Below is a small trained network, with its code and all its weights. Each question gives an input and a target symbol and asks what happens when units are switched off, that is, made to give their printed mean instead of their output.

import numpy as np


def w(rows, s, z=0):
    codes = np.array(rows[::2]) - 128.0
    scale = np.full(codes.shape[1], s)
    scale[-1] = z or s
    return codes * scale


def norm(h):
    return h / np.sqrt((h * h).mean(-1, keepdims=True) + 1e-5)


def f(y):
    return y / 2 * (1 + np.tanh(0.7978845608 * (y + 0.044715 * y**3)))


def softmax(a):
    e = np.exp(a - a.max(-1, keepdims=True))
    return e / e.sum(-1, keepdims=True)


def log_softmax(a):
    a = a - a.max(-1, keepdims=True)
    return a - np.log(np.exp(a).sum(-1, keepdims=True))


def net(x, mask):
    ids = ['ΔΘΛΞΦΨαβεζησω'.index(c) for c in x.split()]
    T = len(ids)
    res = E[ids] + P[:T]
    u = 0
    for l in range(2):
        q, k, v = (norm(res) @ M[l].T for M in (Q, K, V))
        z = softmax(np.where(np.tri(T) > 0, q @ k.T / 2**0.5, -1e9)) @ v
        res = res + np.where(mask[u], z, O[l][:, -1]) @ O[l][:, :-1]
        u += 1
        y = f(norm(res) @ A[l][:, :-1].T + A[l][:, -1])
        res = res + np.where(mask[u : u + 8], y, B[l][:, -1]) @ B[l][:, :-1]
        u += 8
    return log_softmax(norm(res)[-1] @ U[:, :-1].T + U[:, -1])


Q, K, V, O, A, B = {}, {}, {}, {}, {}, {}
E = w([
[173,130,134,113,120,125,147,108],'Δ',
[134,102,103,136,117,121,124,130],'Θ',
[95,151,110,160,139,73,107,152],'Λ',
[154,126,127,110,89,124,118,130],'Ξ',
[106,156,129,147,94,85,116,170],'Φ',
[111,158,152,88,128,145,123,132],'Ψ',
[96,121,118,154,134,102,121,143],'α',
[115,109,119,155,148,86,120,185],'β',
[168,110,123,118,157,108,111,95],'ε',
[102,151,113,132,111,98,112,128],'ζ',
[147,121,121,137,141,110,165,129],'η',
[129,133,120,160,138,172,113,175],'σ',
[197,129,130,155,192,120,206,2],'ω',
],0.0069)
P = w([
[69,232,251,255,187,106,45,70],'0',
[90,179,178,234,233,75,52,96],'1',
[96,130,153,223,227,72,83,107],'2',
[117,96,136,199,210,56,96,127],'3',
[115,67,130,180,204,53,107,132],'4',
[118,45,125,163,185,55,117,138],'5',
[118,28,115,150,180,58,123,143],'6',
[116,14,118,130,179,52,122,147],'7',
[119,1,110,122,168,53,132,152],'8',
],0.00087)
Q[0] = w([
[104,204,174,101,108,174,117,134],'0.h1',
[121,119,140,80,3,93,122,112],'0.h1',
],0.0043)
K[0] = w([
[112,252,233,82,197,181,167,100],'0.h1',
[159,125,138,39,120,45,175,48],'0.h1',
],0.0029)
V[0] = w([
[111,188,206,23,171,71,160,88],'0.h1',
[112,243,138,120,180,254,142,181],'0.h1',
],0.0018)
O[0] = w([
[172,57,118,253,184,116,94,160,201],'0.h1',
[127,57,97,54,111,42,170,45,252],'0.h1',
],0.0026,0.0011)
A[0] = w([
[122,102,49,129,136,82,126,73,96],'0.n1',
[153,80,111,204,148,93,122,151,206],'0.n2',
[145,151,188,173,184,86,130,44,44],'0.n3',
[102,141,153,100,112,134,97,145,216],'0.n4',
[122,100,122,105,126,144,104,200,100],'0.n5',
[99,109,86,141,119,174,89,201,153],'0.n6',
[154,118,115,129,98,75,68,129,254],'0.n7',
[64,252,164,107,132,151,147,74,61],'0.n8',
],0.0039,0.00052)
B[0] = w([
[126,172,216,123,95,161,130,166,131],'0.n1',
[139,251,88,134,124,163,110,128,246],'0.n2',
[99,76,101,68,87,143,177,149,203],'0.n3',
[146,109,71,172,115,96,154,134,208],'0.n4',
[96,105,141,109,129,115,193,20,204],'0.n5',
[90,109,131,48,117,63,164,114,235],'0.n6',
[41,98,114,152,144,182,141,170,209],'0.n7',
[107,164,43,154,143,168,140,140,210],'0.n8',
],0.0029,0.0014)
Q[1] = w([
[241,72,189,149,111,205,71,101],'1.h1',
[48,89,28,92,48,101,146,253],'1.h1',
],0.0046)
K[1] = w([
[255,153,162,178,55,122,155,204],'1.h1',
[18,106,107,102,74,169,98,228],'1.h1',
],0.0033)
V[1] = w([
[167,86,138,95,119,145,92,99],'1.h1',
[156,120,166,192,95,187,7,136],'1.h1',
],0.002)
O[1] = w([
[143,34,118,39,114,168,195,214,56],'1.h1',
[9,113,59,20,173,139,205,104,5],'1.h1',
],0.0015,0.002)
A[1] = w([
[181,147,241,138,160,87,162,81,129],'1.n1',
[140,157,96,120,66,88,201,176,77],'1.n2',
[78,199,186,147,91,177,55,111,177],'1.n3',
[165,86,196,228,101,106,50,175,144],'1.n4',
[190,104,177,133,65,167,119,81,230],'1.n5',
[84,3,150,58,136,96,180,104,3],'1.n6',
[82,188,82,106,156,108,73,165,196],'1.n7',
[123,230,88,170,119,250,76,153,71],'1.n8',
],0.0032,0.00072)
B[1] = w([
[41,161,136,116,105,68,48,122,140],'1.n1',
[60,91,141,92,191,111,43,51,130],'1.n2',
[206,141,96,179,223,121,169,197,160],'1.n3',
[168,229,107,143,224,115,156,113,159],'1.n4',
[69,152,108,192,147,118,138,181,108],'1.n5',
[94,202,202,100,133,84,100,75,156],'1.n6',
[104,103,87,195,73,131,115,165,250],'1.n7',
[172,254,232,93,199,26,93,101,169],'1.n8',
],0.0027,0.0025)
U = w([
[124,159,186,134,85,214,195,136,99],'Δ',
[116,131,153,106,127,169,157,130,10],'Θ',
[128,130,134,97,129,164,168,137,3],'Λ',
[145,138,151,99,118,182,166,136,41],'Ξ',
[60,50,43,171,36,144,101,203,178],'Φ',
[206,80,181,120,72,116,171,138,59],'Ψ',
[129,128,154,105,121,161,167,135,28],'α',
[153,137,157,106,102,149,151,132,36],'β',
[188,67,129,52,212,198,62,112,135],'ε',
[152,114,143,92,136,169,126,123,40],'ζ',
[165,233,99,191,204,73,106,194,203],'η',
[44,132,206,37,97,58,66,57,202],'σ',
[197,110,152,139,177,130,224,2,181],'ω',
],0.0078,0.0044)

Each question gives the input, a string of symbols that net reads in full, and the target symbol t.
The units are the heads (2 rows each of Q, K, V and O) and the neurons (one row each of A and B). Each row of codes is followed by its name. A weight is (code - 128) times the scale printed after its matrix; where a second scale follows, it is the last column's (O, A, B and U).
mask holds one flag per unit, layer by layer, with each layer's heads first. A switched-off unit (its flag False) gives its mean, the last column of its rows in O or B, instead of its output. The means were averaged over made-up inputs and are rounded, as every weight is.
A unit's drop is (log p(t) with every unit on - log p(t) with that unit switched off) / (log p(t) with every unit on - log p(t) with every unit switched off).
The circuit of an input: a set's keep is (log p(t) with only the set's units on - log p(t) with every unit switched off) / (log p(t) with every unit on - log p(t) with every unit switched off). Starting from the 12 units with the biggest drops (on a tie, the unit counted first), units are removed one at a time, each time the one whose removal leaves the highest keep (on an exact tie, the one counted first), for as long as the keep stays at least 0.8.
circuit, biggest first: the units of the circuit, biggest drop first
unit that matters most: the unit with the biggest drop
top k neurons: the k neurons with the biggest drops, biggest first
top k neurons in layer l: the k neurons of layer l with the biggest drops, biggest first
input Ξ Θ η ω σ Ψ Ψ Φ ε, target ε: unit that matters most => 0.n6
input Θ Ψ β σ η, target σ: top 3 neurons => 1.n1, 1.n2, 1.n3
input Ψ σ Θ α η σ Δ Δ, target σ: circuit, biggest first => 1.n1, 1.n3
input Ξ Ψ σ Ξ Ψ Ψ Ψ σ Ξ, target σ: circuit, biggest first => 1.n6, 1.n2
input σ η Φ σ Ψ Ξ, target η: circuit, biggest first => 1.n4, 0.n3, 1.n5
input Ψ Θ Ψ Ψ Ξ Δ Ψ η, target η: circuit, biggest first => 0.h1, 0.n2
input Ψ Φ Θ σ σ, target Φ: top 4 neurons in layer 0 => 0.n6, 0.n3, 0.n5, 0.n2
input Ψ Φ η β Ψ Ξ β Ξ, target Φ: top 4 neurons in layer 1 => 1.n8, 1.n5, 1.n1, 1.n3
input ε Δ Ψ Λ ω Ξ, target η: circuit, biggest first => 1.n4, 0.h1
input Ψ α Ψ σ Ψ ε σ ε, target σ: circuit, biggest first => 0.n1, 1.n1, 1.n3
input Ξ ε Ξ η σ σ Ψ Ψ Ξ, target σ: circuit, biggest first => 1.h1, 1.n6, 1.n2
input ε σ α Ψ β Ξ η η, target η: top 2 neurons => 0.n6, 0.n2
input ε ζ σ σ σ, target σ: top 4 neurons => 0.n6, 0.n5, 0.n8, 1.n6
input Ξ Λ η α Ξ, target Φ: circuit, biggest first => 0.n7
input Ξ Ψ Ψ Δ, target Ψ: top 2 neurons => 0.n3, 0.n6
input Ξ Ψ Ψ, target Φ: top 4 neurons => 0.n8, 0.n2, 0.n6, 0.n5
input Ξ η Ψ Ψ Ψ ε, target ε: top 4 neurons => 0.n3, 1.n8, 1.n3, 1.n7
input β σ Δ Λ Ψ Ψ ζ η Δ, target η: top 2 neurons in layer 0 => 0.n6, 0.n5
input β Ψ Ξ η Δ, target η: top 3 neurons => 1.n5, 0.n6, 0.n7
input Θ β Ψ σ Ψ σ Ψ Δ, target σ: top 2 neurons in layer 0 => 0.n8, 0.n4
